Here is a tiny trained network, its code and every weight. The questions are about switching its units off for an input and a target symbol, where a switched-off unit gives its printed mean instead of its output.

import numpy as np


def w(rows, s, z=0):
    codes = np.array(rows[::2]) - 128.0
    scale = np.full(codes.shape[1], s)
    scale[-1] = z or s
    return codes * scale


def f(y):
    return y / 2 * (1 + np.tanh(0.7978845608 * (y + 0.044715 * y**3)))


def softmax(a):
    e = np.exp(a - a.max(-1, keepdims=True))
    return e / e.sum(-1, keepdims=True)


def log_softmax(a):
    a = a - a.max(-1, keepdims=True)
    return a - np.log(np.exp(a).sum(-1, keepdims=True))


def net(x, mask):
    ids = ['βγδζηλπσψω'.index(c) for c in x.split()]
    T = len(ids)
    res = E[ids] + P[:T]
    u = 0
    for l in range(3):
        q, k, v = (res @ M[l].T for M in (Q, K, V))
        z = softmax(np.where(np.tri(T) > 0, q @ k.T / 2**0.5, -1e9)) @ v
        res = res + np.where(mask[u], z, O[l][:, -1]) @ O[l][:, :-1]
        u += 1
        y = f(res @ A[l][:, :-1].T + A[l][:, -1])
        res = res + np.where(mask[u : u + 4], y, B[l][:, -1]) @ B[l][:, :-1]
        u += 4
    return log_softmax(res[-1] @ U[:, :-1].T + U[:, -1])


Q, K, V, O, A, B = {}, {}, {}, {}, {}, {}
E = w([
[88,138,117,180,172,159,114,110],'β',
[96,160,199,126,250,168,179,55],'γ',
[54,115,134,136,147,148,166,141],'δ',
[161,105,222,128,212,60,141,198],'ζ',
[116,184,100,106,144,117,70,37],'η',
[57,154,109,170,164,135,164,106],'λ',
[97,218,217,57,87,136,116,162],'π',
[166,181,91,95,164,86,112,184],'σ',
[79,103,177,137,233,66,54,129],'ψ',
[240,173,153,119,86,181,192,143],'ω',
],0.02)
P = w([
[64,162,144,224,136,111,218,121],'0',
[38,154,195,166,133,119,174,138],'1',
[64,148,175,133,116,114,156,142],'2',
[84,134,149,118,111,137,149,134],'3',
[92,125,134,96,108,156,148,137],'4',
[90,116,119,83,89,150,145,130],'5',
[98,120,95,63,87,143,128,134],'6',
[102,113,97,38,92,145,123,141],'7',
[100,104,87,8,108,149,137,146],'8',
[105,100,47,2,93,154,145,138],'9',
[126,115,98,67,121,109,146,121],'10',
[167,127,169,71,174,86,127,94],'11',
[166,114,168,58,194,91,145,75],'12',
[157,127,143,76,169,102,145,115],'13',
],0.0066)
Q[0] = w([
[14,199,141,101,47,218,71,114],'L0H0',
[252,93,255,98,252,52,189,195],'L0H0',
],0.0086)
K[0] = w([
[196,134,137,2,47,213,36,133],'L0H0',
[198,207,253,158,204,107,139,90],'L0H0',
],0.0089)
V[0] = w([
[135,138,84,9,170,80,175,136],'L0H0',
[86,12,148,28,3,160,215,103],'L0H0',
],0.0056)
O[0] = w([
[146,125,232,183,209,197,155,8,183],'L0H0',
[190,140,148,245,134,89,55,105,1],'L0H0',
],0.011,0.0049)
A[0] = w([
[192,27,77,255,123,50,139,67,2],'L0N0',
[144,106,79,115,229,126,107,167,89],'L0N1',
[157,68,206,157,49,128,151,73,102],'L0N2',
[245,74,50,131,113,46,203,136,83],'L0N3',
],0.0074,0.0096)
B[0] = w([
[64,245,110,93,39,91,239,202,116],'L0N0',
[140,58,193,71,112,148,84,124,251],'L0N1',
[161,126,106,127,151,159,141,128,105],'L0N2',
[66,70,127,158,109,254,166,59,147],'L0N3',
],0.012,0.0016)
Q[1] = w([
[166,175,107,180,193,217,99,254],'L1H0',
[126,161,153,90,59,72,92,60],'L1H0',
],0.0074)
K[1] = w([
[140,203,163,115,61,136,169,214],'L1H0',
[139,253,84,199,36,3,54,146],'L1H0',
],0.0068)
V[1] = w([
[74,117,222,89,197,242,91,99],'L1H0',
[78,152,69,200,99,1,146,143],'L1H0',
],0.006)
O[1] = w([
[149,62,88,143,62,165,88,125,251],'L1H0',
[253,41,90,135,72,191,67,60,61],'L1H0',
],0.011,0.013)
A[1] = w([
[202,185,85,160,99,109,252,114,106],'L1N0',
[168,84,137,125,137,103,170,214,1],'L1N1',
[123,84,118,111,167,144,109,100,215],'L1N2',
[193,165,71,77,95,28,167,98,91],'L1N3',
],0.011,0.0065)
B[1] = w([
[157,8,60,85,30,135,94,48,162],'L1N0',
[115,117,133,243,39,149,223,2,158],'L1N1',
[224,139,164,149,162,106,120,121,253],'L1N2',
[60,69,148,103,160,190,127,126,139],'L1N3',
],0.0072,0.0064)
Q[2] = w([
[140,7,2,106,192,100,140,129],'L2H0',
[30,106,136,193,202,227,97,72],'L2H0',
],0.0092)
K[2] = w([
[156,64,90,84,174,140,108,133],'L2H0',
[96,91,195,162,201,148,71,2],'L2H0',
],0.0093)
V[2] = w([
[135,124,142,72,158,13,152,2],'L2H0',
[88,245,163,194,144,218,125,45],'L2H0',
],0.0061)
O[2] = w([
[129,107,78,79,17,107,1,31,215],'L2H0',
[131,172,51,129,1,210,217,176,251],'L2H0',
],0.005,0.0015)
A[2] = w([
[154,120,119,246,136,136,131,127,3],'L2N0',
[90,162,69,109,122,175,46,131,105],'L2N1',
[57,110,66,193,191,68,98,106,174],'L2N2',
[135,138,153,59,149,109,150,105,181],'L2N3',
],0.011,0.0063)
B[2] = w([
[86,147,111,245,59,220,123,187,125],'L2N0',
[53,142,167,176,97,2,183,102,165],'L2N1',
[196,56,183,61,63,195,106,247,184],'L2N2',
[142,122,98,236,114,99,53,151,254],'L2N3',
],0.0075,0.0079)
U = w([
[180,138,1,86,177,47,204,219,254],'β',
[42,82,107,137,66,96,156,163,13],'γ',
[150,96,85,197,107,129,158,155,99],'δ',
[140,67,177,138,106,37,253,142,96],'ζ',
[53,115,109,110,71,60,129,74,100],'η',
[173,75,69,67,79,127,198,124,147],'λ',
[122,101,102,184,104,139,150,154,83],'π',
[36,99,146,85,210,215,175,67,107],'σ',
[75,66,174,64,94,121,121,132,37],'ψ',
[160,191,192,53,65,126,183,181,101],'ω',
],0.0071,0.0082)

Each question gives the input, a string of symbols that net reads in full, and the target symbol t.
The units are the heads (2 rows each of Q, K, V and O) and the neurons (one row each of A and B). Each row of codes is followed by its name. A weight is (code - 128) times the scale printed after its matrix; where a second scale follows, it is the last column's (O, A, B and U).
mask holds one flag per unit, layer by layer, with each layer's heads first. A switched-off unit (its flag False) gives its mean, the last column of its rows in O or B, instead of its output. The means were averaged over made-up inputs and are rounded, as every weight is.
A unit's drop is (log p(t) with every unit on - log p(t) with that unit switched off) / (log p(t) with every unit on - log p(t) with every unit switched off).
The circuit of an input: a set's keep is (log p(t) with only the set's units on - log p(t) with every unit switched off) / (log p(t) with every unit on - log p(t) with every unit switched off). Starting from the 12 units with the biggest drops (on a tie, the unit counted first), units are removed one at a time, each time the one whose removal leaves the highest keep (on an exact tie, the one counted first), for as long as the keep stays at least 0.8.
units of the circuit, in order: the units of the circuit, biggest drop first
k most important neurons: the k neurons with the biggest drops, biggest first
k most important neurons of layer l: the k neurons of layer l with the biggest drops, biggest first
drop of u: that unit's drop, to one decimal
input ω π ψ σ β β σ ζ σ β, target σ: units of the circuit, in order -> [L0H0]
input γ λ ζ λ λ β π ζ σ δ λ, target δ: units of the circuit, in order -> [L0H0, L2N0]
input γ λ σ η β, target η: 2 most important neurons -> [L2N1, L2N2]
input σ π ω π ψ β, target ψ: units of the circuit, in order -> [L2N2, L2H0, L1N1, L0N1]
input λ β β η γ γ β, target γ: units of the circuit, in order -> [L2N1, L1H0]
input β γ ω σ σ σ σ ψ ζ γ λ ψ δ, target ψ: units of the circuit, in order -> [L2H0, L1H0, L2N2, L0N1]
input ω γ δ π δ β ω λ ψ δ, target ψ: 2 most important neurons of layer 1 -> [L1N2, L1N1]
input ω γ ψ, target ψ: 3 most important neurons -> [L2N2, L0N1, L1N1]
input ζ σ σ λ, target σ: 2 most important neurons -> [L2N3, L2N2]
input η ψ β π π λ, target π: 3 most important neurons -> [L2N0, L0N0, L1N0]
input δ β λ β λ, target β: units of the circuit, in order -> [L0H0, L2H0]
input σ ω λ δ σ δ γ η ψ γ β ψ λ, target ψ: 2 most important neurons of layer 1 -> [L1N2, L1N1]
input γ σ β ω, target λ: 3 most important neurons -> [L1N0, L0N1, L2N1]
input δ γ δ δ γ π ψ σ β β, target ψ: 2 most important neurons -> [L2N2, L0N1]
input ω ω β, target ω: 2 most important neurons of layer 2 -> [L2N2, L2N3]
input δ β β, target β: most important neuron -> [L1N1]
input ζ γ β, target γ: drop of L1H0 -> 0.0
input σ η σ σ ζ β η ψ γ σ λ ω, target λ: drop of L1N0 -> 1.3
input δ β π λ, target δ: drop of L0H0 -> 0.9
input δ π π λ, target π: drop of L2N0 -> 0.6
